Here is a tiny trained network, its code and every weight. The questions are about switching its units off for an input and a class, where a switched-off unit gives its printed mean instead of its output.

import numpy as np


def w(rows, s, z=0):
    codes = np.array(rows[::2]) - 128.0
    scale = np.full(codes.shape[1], s)
    scale[-1] = z or s
    return codes * scale


def f(y):
    return np.maximum(y, 0)


def log_softmax(a):
    a = a - a.max(-1, keepdims=True)
    return a - np.log(np.exp(a).sum(-1, keepdims=True))


def net(x, mask):
    res = np.array(x, float).reshape(1, 4) / 4 @ E
    y = f(res @ A[0][:, :-1].T + A[0][:, -1])
    res = res + np.where(mask, y, B[0][:, -1]) @ B[0][:, :-1]
    return log_softmax(res[-1] @ U[:, :-1].T + U[:, -1])


A, B = {}, {}
E = w([
[50,43,126,25,165,69,191],'x0',
[25,243,122,120,197,176,185],'x1',
[191,144,178,176,211,6,204],'x2',
[88,127,196,139,67,97,191],'x3',
],0.011)
A[0] = w([
[156,100,142,126,109,126,120,218],'neuron 0',
[122,93,131,78,209,47,174,77],'neuron 1',
[64,220,82,136,186,176,212,188],'neuron 2',
[173,36,110,144,85,135,131,255],'neuron 3',
[143,180,150,164,68,188,79,206],'neuron 4',
[65,115,145,118,118,192,106,152],'neuron 5',
[132,138,76,58,133,129,133,129],'neuron 6',
[185,173,136,197,155,143,163,176],'neuron 7',
[83,89,102,83,97,135,104,174],'neuron 8',
[195,95,144,147,101,119,130,214],'neuron 9',
[178,80,116,130,108,139,142,212],'neuron 10',
[105,168,114,136,25,193,73,213],'neuron 11',
[137,144,171,248,126,119,123,149],'neuron 12',
[153,53,119,96,111,109,103,206],'neuron 13',
[120,83,140,69,124,110,158,152],'neuron 14',
[124,175,153,139,82,176,74,141],'neuron 15',
[150,166,117,198,147,144,121,140],'neuron 16',
[111,98,131,44,116,183,128,140],'neuron 17',
],0.014,0.0069)
B[0] = w([
[144,116,101,127,54,95,91,177],'neuron 0',
[109,212,61,65,125,75,39,213],'neuron 1',
[110,217,190,126,251,180,153,252],'neuron 2',
[93,52,112,122,50,111,94,222],'neuron 3',
[116,196,84,136,146,77,78,222],'neuron 4',
[143,166,141,81,113,159,178,187],'neuron 5',
[133,150,164,68,125,150,134,161],'neuron 6',
[128,95,138,237,221,101,110,215],'neuron 7',
[94,72,120,59,71,198,214,192],'neuron 8',
[218,111,112,117,64,130,130,198],'neuron 9',
[165,78,138,124,41,129,111,186],'neuron 10',
[100,219,72,79,69,135,88,233],'neuron 11',
[173,146,155,190,154,97,114,209],'neuron 12',
[114,90,116,99,84,117,94,206],'neuron 13',
[94,157,104,109,80,111,163,187],'neuron 14',
[104,193,120,120,147,127,50,191],'neuron 15',
[134,87,176,194,182,96,114,192],'neuron 16',
[150,69,160,42,149,210,178,188],'neuron 17',
],0.011,0.02)
U = w([
[161,175,4,109,88,87,82,252],'0',
[71,216,93,104,165,122,86,165],'1',
[96,72,116,84,94,165,149,144],'2',
[150,151,114,68,164,180,240,24],'3',
[236,97,122,190,119,92,100,113],'4',
[142,148,166,201,188,129,133,34],'5',
],0.012,0.0021)

Each question gives the input, the list of numbers given to net, and the class t.
The units are the neurons (one row each of A and B). Each row of codes is followed by its name. A weight is (code - 128) times the scale printed after its matrix; where a second scale follows, it is the last column's (A, B and U).
mask holds one flag per neuron, in row order. A switched-off neuron (its flag False) gives its mean, the last column of its row in B, instead of its output. The means were averaged over made-up inputs and are rounded, as every weight is.
A unit's drop is (log p(t) with every unit on - log p(t) with that unit switched off) / (log p(t) with every unit on - log p(t) with every unit switched off).
The circuit of an input: a set's keep is (log p(t) with only the set's units on - log p(t) with every unit switched off) / (log p(t) with every unit on - log p(t) with every unit switched off). Starting from the 12 units with the biggest drops (on a tie, the unit counted first), units are removed one at a time, each time the one whose removal leaves the highest keep (on an exact tie, the one counted first), for as long as the keep stays at least 0.8.
units of the circuit, in order: the units of the circuit, biggest drop first
top k neurons: the k neurons with the biggest drops, biggest first
drop when u is switched off: that unit's drop, to one decimal
input [6,-2,0,-2], class 2: top 2 neurons => (neuron 4; neuron 11)
input [1,2,-8,-4], class 3: units of the circuit, in order => (neuron 17; neuron 5)
input [0,-6,4,3], class 4: units of the circuit, in order => (neuron 11)
input [1,3,-6,3], class 3: units of the circuit, in order => (neuron 17; neuron 5)
input [7,-6,0,-1], class 2: top 2 neurons => (neuron 8; neuron 4)
input [1,-6,-7,5], class 2: top 2 neurons => (neuron 8; neuron 17)
input [2,-3,0,8], class 2: top 2 neurons => (neuron 4; neuron 11)
input [-3,0,4,3], class 4: drop when neuron 2 is switched off => 0.4
input [8,-2,2,6], class 0: drop when neuron 1 is switched off => 7.7
input [4,0,-6,2], class 2: drop when neuron 2 is switched off => 0.4
